Below are the code and all the weights of a small trained network. Each question names an input and a class and asks about switching units off, where a switched-off unit gives its printed mean instead of its output.

import numpy as np


def w(rows, s, z=0):
    codes = np.array(rows[::2]) - 128.0
    scale = np.full(codes.shape[1], s)
    scale[-1] = z or s
    return codes * scale


def norm(h):
    return h / np.sqrt((h * h).mean(-1, keepdims=True) + 1e-5)


def f(y):
    return y / 2 * (1 + np.tanh(0.7978845608 * (y + 0.044715 * y**3)))


def log_softmax(a):
    a = a - a.max(-1, keepdims=True)
    return a - np.log(np.exp(a).sum(-1, keepdims=True))


def net(x, mask):
    res = np.array(x, float).reshape(1, 3) / 4 @ E
    u = 0
    for l in range(2):
        y = f(norm(res) @ A[l][:, :-1].T + A[l][:, -1])
        res = res + np.where(mask[u : u + 4], y, B[l][:, -1]) @ B[l][:, :-1]
        u += 4
    return log_softmax(norm(res)[-1] @ U[:, :-1].T + U[:, -1])


A, B = {}, {}
E = w([
[121,123,171,74,137,125,59,96,135,141,190],'x0',
[145,113,127,217,87,192,101,152,74,115,180],'x1',
[10,67,121,160,80,80,134,71,92,118,161],'x2',
],0.013)
A[0] = w([
[225,166,144,81,133,140,143,188,191,190,154,188],'0.n1',
[94,46,128,225,24,218,69,99,93,113,239,247],'0.n2',
[115,158,118,123,183,85,179,87,107,77,81,152],'0.n3',
[254,179,111,44,71,99,93,145,133,155,116,7],'0.n4',
],0.0079,0.0021)
B[0] = w([
[207,143,237,50,97,147,92,89,129,147,95,193],'0.n1',
[123,96,140,115,166,125,173,113,153,30,245,251],'0.n2',
[48,72,80,194,122,128,164,120,136,188,112,157],'0.n3',
[200,161,103,11,206,95,175,165,100,172,123,170],'0.n4',
],0.011,0.014)
A[1] = w([
[77,101,189,50,142,70,39,131,164,20,216,169],'1.n1',
[64,52,62,197,89,50,90,100,222,138,2,131],'1.n2',
[126,137,69,148,87,206,50,151,18,186,225,6],'1.n3',
[222,118,190,47,127,131,71,139,133,166,74,202],'1.n4',
],0.0056,0.0022)
B[1] = w([
[148,144,101,201,118,131,168,165,119,117,95,253],'1.n1',
[73,92,55,128,134,181,59,158,196,173,68,183],'1.n2',
[126,61,82,139,151,163,110,107,180,123,198,122],'1.n3',
[134,174,114,110,112,253,73,181,76,180,110,235],'1.n4',
],0.011,0.0077)
U = w([
[27,43,48,155,115,27,135,127,214,253,3,17],'0',
[114,35,164,246,87,30,212,110,121,41,225,125],'1',
[242,173,194,11,116,149,95,180,118,211,14,255],'2',
],0.0073,0.0016)

Each question gives the input, the list of numbers given to net, and the class t.
The units are the neurons (one row each of A and B). Each row of codes is followed by its name. A weight is (code - 128) times the scale printed after its matrix; where a second scale follows, it is the last column's (A, B and U).
mask holds one flag per neuron, layer by layer. A switched-off neuron (its flag False) gives its mean, the last column of its row in B, instead of its output. The means were averaged over made-up inputs and are rounded, as every weight is.
A unit's drop is (log p(t) with every unit on - log p(t) with that unit switched off) / (log p(t) with every unit on - log p(t) with every unit switched off).
The circuit of an input: a set's keep is (log p(t) with only the set's units on - log p(t) with every unit switched off) / (log p(t) with every unit on - log p(t) with every unit switched off). Starting from all 8 units, units are removed one at a time, each time the one whose removal leaves the highest keep (on an exact tie, the one counted first), for as long as the keep stays at least 0.8.
circuit, biggest first: the units of the circuit, biggest drop first
unit that matters most: the unit with the biggest drop
top k neurons: the k neurons with the biggest drops, biggest first
top k neurons in layer l: the k neurons of layer l with the biggest drops, biggest first
drop when u is switched off: that unit's drop, to one decimal
input [3,-8,1], class 0: circuit, biggest first : (0.n3; 0.n1)
input [4,-6,8], class 0: unit that matters most : 0.n2
input [5,-3,2], class 0: circuit, biggest first : (0.n2; 0.n1)
input [8,-3,3], class 1: top 2 neurons in layer 0 : (0.n1; 0.n3)
input [4,0,0], class 1: circuit, biggest first : (0.n1; 1.n4)
input [-2,-3,8], class 0: circuit, biggest first : (0.n2; 0.n3)
input [0,-4,8], class 0: top 2 neurons : (0.n2; 1.n2)
input [3,-4,5], class 0: top 2 neurons : (0.n2; 1.n2)
input [-3,-6,-1], class 0: top 2 neurons : (0.n3; 1.n2)
input [5,-1,1], class 1: top 2 neurons : (0.n1; 0.n4)
input [6,5,-2], class 1: drop when 0.n2 is switched off : 0.3
input [1,-4,3], class 0: drop when 0.n2 is switched off : 0.6
input [5,5,-2], class 1: drop when 0.n3 is switched off : 0.0
